Here is a tiny trained network, its code and every weight. The questions are about switching its units off for an input and a class, where a switched-off unit gives its printed mean instead of its output.

import numpy as np


def w(rows, s, z=0):
    codes = np.array(rows[::2]) - 128.0
    scale = np.full(codes.shape[1], s)
    scale[-1] = z or s
    return codes * scale


def norm(h):
    return h / np.sqrt((h * h).mean(-1, keepdims=True) + 1e-5)


def f(y):
    return np.maximum(y, 0)


def log_softmax(a):
    a = a - a.max(-1, keepdims=True)
    return a - np.log(np.exp(a).sum(-1, keepdims=True))


def net(x, mask):
    res = np.array(x, float).reshape(1, 8) / 4 @ E
    u = 0
    for l in range(2):
        y = f(norm(res) @ A[l][:, :-1].T + A[l][:, -1])
        res = res + np.where(mask[u : u + 8], y, B[l][:, -1]) @ B[l][:, :-1]
        u += 8
    return log_softmax(norm(res)[-1] @ U[:, :-1].T + U[:, -1])


A, B = {}, {}
E = w([
[128,128,127,136,125,129,126,130,130,134],'x0',
[131,138,124,127,118,15,126,195,131,119],'x1',
[127,125,125,129,126,128,125,128,128,126],'x2',
[129,133,131,125,127,128,132,128,131,132],'x3',
[128,128,126,125,127,129,126,129,127,126],'x4',
[2,134,139,132,147,128,135,126,124,130],'x5',
[127,131,130,127,126,128,123,127,133,132],'x6',
[128,125,125,130,126,128,120,130,130,130],'x7',
],0.0068)
A[0] = w([
[158,150,131,107,102,201,42,132,156,136,19],'L0N1',
[90,130,148,132,157,246,128,81,133,149,86],'L0N2',
[231,129,128,107,117,158,152,91,98,112,47],'L0N3',
[199,140,145,158,162,195,176,121,142,177,44],'L0N4',
[146,85,88,169,109,186,142,111,96,74,45],'L0N5',
[255,109,132,122,137,94,153,141,114,142,55],'L0N6',
[216,131,138,116,114,181,120,91,158,135,8],'L0N7',
[225,155,129,140,125,108,97,140,157,136,55],'L0N8',
],0.0075,0.0014)
B[0] = w([
[123,122,238,163,187,124,138,153,174,153,182],'L0N1',
[197,129,78,91,17,160,124,111,118,65,254],'L0N2',
[101,70,159,152,200,78,142,99,89,209,215],'L0N3',
[65,138,196,119,230,111,114,115,127,124,205],'L0N4',
[129,149,143,85,209,118,127,152,146,166,182],'L0N5',
[175,172,105,111,3,152,86,155,175,74,223],'L0N6',
[106,113,61,119,234,71,180,135,56,190,214],'L0N7',
[166,147,113,112,64,174,126,170,173,64,201],'L0N8',
],0.006,0.0081)
A[1] = w([
[133,107,164,147,254,86,119,133,123,183,25],'L1N1',
[146,124,134,161,230,120,119,143,130,192,64],'L1N2',
[151,79,131,131,167,95,146,123,98,187,80],'L1N3',
[102,75,107,151,56,173,129,70,89,120,4],'L1N4',
[70,112,82,151,199,109,150,73,54,182,94],'L1N5',
[37,109,130,200,174,30,131,150,107,175,8],'L1N6',
[72,137,97,115,145,135,130,119,126,144,82],'L1N7',
[111,125,80,107,123,205,109,77,109,117,53],'L1N8',
],0.0094,0.0015)
B[1] = w([
[193,182,157,192,212,151,101,120,167,152,255],'L1N1',
[75,184,176,140,185,141,124,70,116,89,218],'L1N2',
[50,178,184,108,126,170,111,131,165,75,195],'L1N3',
[115,135,58,167,167,150,142,91,102,181,188],'L1N4',
[202,173,153,128,140,80,101,196,173,106,213],'L1N5',
[57,2,163,49,124,110,169,115,68,142,247],'L1N6',
[194,145,117,145,114,135,117,114,137,118,162],'L1N7',
[73,123,88,199,94,128,133,119,121,180,202],'L1N8',
],0.0091,0.008)
U = w([
[142,197,207,149,254,147,109,109,159,122,153],'0',
[74,130,22,193,94,188,144,68,100,183,151],'1',
[212,148,93,99,19,95,105,198,166,67,183],'2',
[58,17,174,53,138,63,162,150,84,132,3],'3',
],0.0083,0.00027)

Each question gives the input, the list of numbers given to net, and the class t.
The units are the neurons (one row each of A and B). Each row of codes is followed by its name. A weight is (code - 128) times the scale printed after its matrix; where a second scale follows, it is the last column's (A, B and U).
mask holds one flag per neuron, layer by layer. A switched-off neuron (its flag False) gives its mean, the last column of its row in B, instead of its output. The means were averaged over made-up inputs and are rounded, as every weight is.
A unit's drop is (log p(t) with every unit on - log p(t) with that unit switched off) / (log p(t) with every unit on - log p(t) with every unit switched off).
The circuit of an input: a set's keep is (log p(t) with only the set's units on - log p(t) with every unit switched off) / (log p(t) with every unit on - log p(t) with every unit switched off). Starting from the 12 units with the biggest drops (on a tie, the unit counted first), units are removed one at a time, each time the one whose removal leaves the highest keep (on an exact tie, the one counted first), for as long as the keep stays at least 0.8.
units of the circuit, in order: the units of the circuit, biggest drop first
top k neurons: the k neurons with the biggest drops, biggest first
top k neurons in layer l: the k neurons of layer l with the biggest drops, biggest first
drop of u: that unit's drop, to one decimal
input [0,2,1,5,-2,4,-8,2], class 3: units of the circuit, in order : (L1N6)
input [-6,0,3,-7,-3,7,2,3], class 1: top 2 neurons : (L0N7, L0N3)
input [5,8,5,0,-3,0,3,7], class 2: top 2 neurons : (L0N3, L0N7)
input [-7,3,4,-4,4,2,-7,-8], class 3: top 4 neurons in layer 0 : (L0N2, L0N6, L0N7, L0N3)
input [-8,0,4,0,-1,6,8,-8], class 1: top 2 neurons : (L0N7, L0N3)
input [-4,4,0,5,-1,1,7,8], class 3: top 2 neurons : (L0N2, L0N6)
input [7,1,1,-4,7,2,4,7], class 3: top 3 neurons in layer 0 : (L0N2, L0N6, L0N7)
input [-5,1,-6,7,1,0,6,4], class 2: top 2 neurons : (L1N6, L1N1)
input [-4,1,1,-1,5,-6,2,6], class 2: top 4 neurons : (L0N6, L0N8, L1N6, L1N1)
input [-7,-8,8,-3,5,1,-2,-7], class 1: top 3 neurons : (L0N2, L1N8, L1N1)
input [-8,1,8,-5,7,6,-7,8], class 3: top 4 neurons : (L0N2, L0N6, L0N8, L1N6)
input [-1,0,1,0,-7,5,7,-3], class 1: top 2 neurons in layer 0 : (L0N7, L0N3)
input [-3,2,-5,0,-4,5,-2,-3], class 3: top 2 neurons : (L0N2, L1N6)
input [-6,4,-5,-6,2,-8,-7,-6], class 2: top neuron in layer 0 : (L0N6)
input [5,3,5,-2,2,1,5,6], class 3: drop of L0N2 : 1.4
input [-5,-5,-2,5,0,2,-5,-1], class 1: drop of L1N2 : 0.0
input [8,6,-5,4,2,5,-4,0], class 3: drop of L1N6 : 0.2
